Below are the code and all the weights of a small trained network. Each question names an input and a target symbol and asks about switching units off, where a switched-off unit gives its printed mean instead of its output.

import numpy as np


def w(rows, s, z=0):
    codes = np.array(rows[::2]) - 128.0
    scale = np.full(codes.shape[1], s)
    scale[-1] = z or s
    return codes * scale


def f(y):
    return y / 2 * (1 + np.tanh(0.7978845608 * (y + 0.044715 * y**3)))


def softmax(a):
    e = np.exp(a - a.max(-1, keepdims=True))
    return e / e.sum(-1, keepdims=True)


def log_softmax(a):
    a = a - a.max(-1, keepdims=True)
    return a - np.log(np.exp(a).sum(-1, keepdims=True))


def net(x, mask):
    ids = ['ΔΘΞΣΨΩαβλμπτφ'.index(c) for c in x.split()]
    T = len(ids)
    res = E[ids] + P[:T]
    u = 0
    for l in range(3):
        r = res
        for j in range(2):
            rows = slice(3 * j, 3 * j + 3)
            q, k, v = (r @ M[l][rows].T for M in (Q, K, V))
            z = softmax(np.where(np.tri(T) > 0, q @ k.T / 3**0.5, -1e9)) @ v
            o = O[l][rows]
            res = res + np.where(mask[u + j], z, o[:, -1]) @ o[:, :-1]
        u += 2
        y = f(res @ A[l][:, :-1].T + A[l][:, -1])
        res = res + np.where(mask[u : u + 8], y, B[l][:, -1]) @ B[l][:, :-1]
        u += 8
    return log_softmax(res[-1] @ U[:, :-1].T + U[:, -1])


Q, K, V, O, A, B = {}, {}, {}, {}, {}, {}
E = w([
[149,114,125],'Δ',
[146,116,120],'Θ',
[139,125,123],'Ξ',
[162,95,114],'Σ',
[165,84,108],'Ψ',
[10,82,177],'Ω',
[166,80,106],'α',
[170,69,103],'β',
[164,58,85],'λ',
[254,223,36],'μ',
[128,229,155],'π',
[166,199,216],'τ',
[177,110,10],'φ',
],0.0089)
P = w([
[35,98,163],'0',
[114,101,163],'1',
[154,110,160],'2',
[200,134,145],'3',
[219,145,136],'4',
[253,158,130],'5',
],0.0049)
Q[0] = w([
[252,105,137],'0.h0',
[81,129,125],'0.h0',
[20,96,98],'0.h0',
[212,167,110],'0.h1',
[196,45,88],'0.h1',
[124,56,114],'0.h1',
],0.044)
K[0] = w([
[194,192,72],'0.h0',
[94,106,134],'0.h0',
[15,50,120],'0.h0',
[254,135,152],'0.h1',
[186,15,59],'0.h1',
[86,49,66],'0.h1',
],0.034)
V[0] = w([
[115,164,217],'0.h0',
[125,134,147],'0.h0',
[122,157,172],'0.h0',
[101,114,56],'0.h1',
[89,246,223],'0.h1',
[128,109,98],'0.h1',
],0.012)
O[0] = w([
[89,63,92,250],'0.h0',
[117,108,113,151],'0.h0',
[98,89,123,206],'0.h0',
[108,196,147,17],'0.h1',
[224,90,11,78],'0.h1',
[110,143,145,111],'0.h1',
],0.011,0.0017)
A[0] = w([
[68,162,83,4],'0.n0',
[13,152,77,93],'0.n1',
[213,124,164,139],'0.n2',
[6,153,80,98],'0.n3',
[219,121,169,135],'0.n4',
[255,113,191,119],'0.n5',
[26,125,117,84],'0.n6',
[77,58,22,1],'0.n7',
],0.0056,0.0055)
B[0] = w([
[34,74,255,4],'0.n0',
[179,102,149,76],'0.n1',
[91,114,113,240],'0.n2',
[181,101,144,93],'0.n3',
[87,113,114,239],'0.n4',
[73,109,115,253],'0.n5',
[168,109,136,103],'0.n6',
[29,147,153,165],'0.n7',
],0.019,0.0013)
Q[1] = w([
[214,78,168],'1.h0',
[84,137,153],'1.h0',
[132,172,9],'1.h0',
[115,74,141],'1.h1',
[243,31,137],'1.h1',
[145,223,129],'1.h1',
],0.011)
K[1] = w([
[144,230,100],'1.h0',
[181,80,202],'1.h0',
[23,87,38],'1.h0',
[111,80,147],'1.h1',
[9,93,103],'1.h1',
[175,215,108],'1.h1',
],0.011)
V[1] = w([
[60,131,173],'1.h0',
[50,164,142],'1.h0',
[197,113,77],'1.h0',
[135,59,166],'1.h1',
[111,251,61],'1.h1',
[124,158,119],'1.h1',
],0.0029)
O[1] = w([
[198,136,33,39],'1.h0',
[153,128,32,80],'1.h0',
[46,141,219,254],'1.h0',
[225,94,197,99],'1.h1',
[1,162,46,180],'1.h1',
[113,129,115,120],'1.h1',
],0.0023,0.00063)
A[1] = w([
[91,7,208,3],'1.n0',
[168,132,106,106],'1.n1',
[97,157,149,106],'1.n2',
[130,172,173,75],'1.n3',
[124,171,177,79],'1.n4',
[141,114,168,118],'1.n5',
[74,80,164,139],'1.n6',
[138,127,203,74],'1.n7',
],0.013,0.0049)
B[1] = w([
[29,180,88,162],'1.n0',
[96,129,78,134],'1.n1',
[34,107,138,183],'1.n2',
[44,60,93,234],'1.n3',
[35,53,98,253],'1.n4',
[188,102,131,140],'1.n5',
[249,103,156,220],'1.n6',
[229,101,66,215],'1.n7',
],0.014,0.0015)
Q[2] = w([
[234,72,133],'2.h0',
[168,83,76],'2.h0',
[94,116,50],'2.h0',
[163,34,127],'2.h1',
[250,43,101],'2.h1',
[33,83,153],'2.h1',
],0.022)
K[2] = w([
[93,41,49],'2.h0',
[72,126,80],'2.h0',
[83,203,133],'2.h0',
[143,41,80],'2.h1',
[166,55,5],'2.h1',
[109,101,213],'2.h1',
],0.023)
V[2] = w([
[168,130,92],'2.h0',
[152,145,160],'2.h0',
[105,131,158],'2.h0',
[151,2,99],'2.h1',
[151,89,217],'2.h1',
[136,135,194],'2.h1',
],0.014)
O[2] = w([
[178,153,108,151],'2.h0',
[142,173,159,80],'2.h0',
[93,123,147,103],'2.h0',
[18,251,90,248],'2.h1',
[79,177,213,51],'2.h1',
[119,134,195,47],'2.h1',
],0.011,0.015)
A[2] = w([
[178,129,242,1],'2.n0',
[148,119,142,233],'2.n1',
[149,120,104,174],'2.n2',
[187,167,168,106],'2.n3',
[141,80,210,133],'2.n4',
[112,182,179,192],'2.n5',
[124,107,255,93],'2.n6',
[148,154,144,150],'2.n7',
],0.018,0.0079)
B[2] = w([
[9,31,122,138],'2.n0',
[108,162,252,152],'2.n1',
[147,145,170,253],'2.n2',
[118,208,102,140],'2.n3',
[73,184,90,145],'2.n4',
[156,81,82,197],'2.n5',
[177,67,200,164],'2.n6',
[87,179,214,133],'2.n7',
],0.035,0.012)
U = w([
[95,127,141,103],'Δ',
[70,145,155,82],'Θ',
[135,184,167,131],'Ξ',
[65,94,157,93],'Σ',
[120,69,144,147],'Ψ',
[143,113,135,254],'Ω',
[155,71,139,167],'α',
[206,66,106,138],'β',
[136,64,61,86],'λ',
[203,125,163,97],'μ',
[255,139,90,149],'π',
[114,194,73,128],'τ',
[38,100,99,80],'φ',
],0.0072,0.0091)

Each question gives the input, a string of symbols that net reads in full, and the target symbol t.
The units are the heads (3 rows each of Q, K, V and O) and the neurons (one row each of A and B). Each row of codes is followed by its name. A weight is (code - 128) times the scale printed after its matrix; where a second scale follows, it is the last column's (O, A, B and U).
mask holds one flag per unit, layer by layer, with each layer's heads first. A switched-off unit (its flag False) gives its mean, the last column of its rows in O or B, instead of its output. The means were averaged over made-up inputs and are rounded, as every weight is.
A unit's drop is (log p(t) with every unit on - log p(t) with that unit switched off) / (log p(t) with every unit on - log p(t) with every unit switched off).
The circuit of an input: a set's keep is (log p(t) with only the set's units on - log p(t) with every unit switched off) / (log p(t) with every unit on - log p(t) with every unit switched off). Starting from the 12 units with the biggest drops (on a tie, the unit counted first), units are removed one at a time, each time the one whose removal leaves the highest keep (on an exact tie, the one counted first), for as long as the keep stays at least 0.8.
units of the circuit, in order: the units of the circuit, biggest drop first
most important unit: the unit with the biggest drop
top k neurons: the k neurons with the biggest drops, biggest first
top k neurons in layer l: the k neurons of layer l with the biggest drops, biggest first
which heads matter: for each layer, one digit per head in row order, 1 if its drop is at least 0.15 and else 0, layers parted by /
input φ Ξ τ Ξ π, target τ: units of the circuit, in order	(0.h1; 2.h1; 0.h0)
input β τ Δ Ψ Ω φ, target φ: units of the circuit, in order	(0.h1; 0.h0; 1.n4; 1.n3)
input Θ Ξ τ τ, target τ: units of the circuit, in order	(0.h1; 2.h1)
input Ξ Ω μ λ β, target λ: top neuron	(1.n4)
input Θ Δ τ Ξ Δ, target τ: which heads matter	01 / 00 / 01
input τ φ Θ Ξ, target φ: units of the circuit, in order	(0.h1; 2.n2; 2.h0)
input Ξ π λ π τ Θ, target τ: units of the circuit, in order	(0.h0; 2.h1; 0.h1; 1.n6)
input Ω τ Σ Ξ β, target β: which heads matter	11 / 00 / 11
input Ψ φ Ξ α, target φ: which heads matter	11 / 00 / 00
input Θ Σ τ λ Δ Ψ, target λ: top 4 neurons in layer 1	(1.n4; 1.n3; 1.n7; 1.n0)
input τ α Ω β Ψ, target β: top 4 neurons in layer 1	(1.n4; 1.n1; 1.n0; 1.n3)
input Ξ λ Σ, target λ: top 4 neurons	(1.n7; 1.n4; 2.n5; 1.n3)
input Θ λ Θ Ξ, target λ: top 2 neurons in layer 0	(0.n7; 0.n5)
input τ λ Ξ, target τ: top 2 neurons	(1.n7; 2.n6)
input λ π Ξ Ξ τ α, target τ: most important unit	2.h1
input Ξ φ Ψ Ψ, target φ: top 3 neurons	(1.n4; 1.n3; 2.n2)
input Σ Ξ Θ, target Σ: top 3 neurons in layer 2	(2.n0; 2.n6; 2.n1)
input τ Θ Θ Ψ β Ξ, target β: top 3 neurons	(2.n5; 1.n4; 1.n0)
input Ξ Ξ Δ, target Ξ: top 2 neurons in layer 1	(1.n4; 1.n3)
input Θ λ α Θ, target λ: most important unit	0.h1
input Ξ Ξ Θ α, target β: which heads matter	11 / 00 / 01
input τ Θ Σ Ξ, target Σ: top 4 neurons	(1.n7; 1.n6; 1.n4; 1.n3)
input Ω λ Ξ, target λ: top 3 neurons	(1.n7; 2.n5; 1.n4)
input τ Σ Ξ Σ Ξ, target Σ: top 4 neurons	(1.n7; 2.n0; 1.n4; 1.n3)
input β τ λ β φ Ξ, target φ: which heads matter	11 / 00 / 00
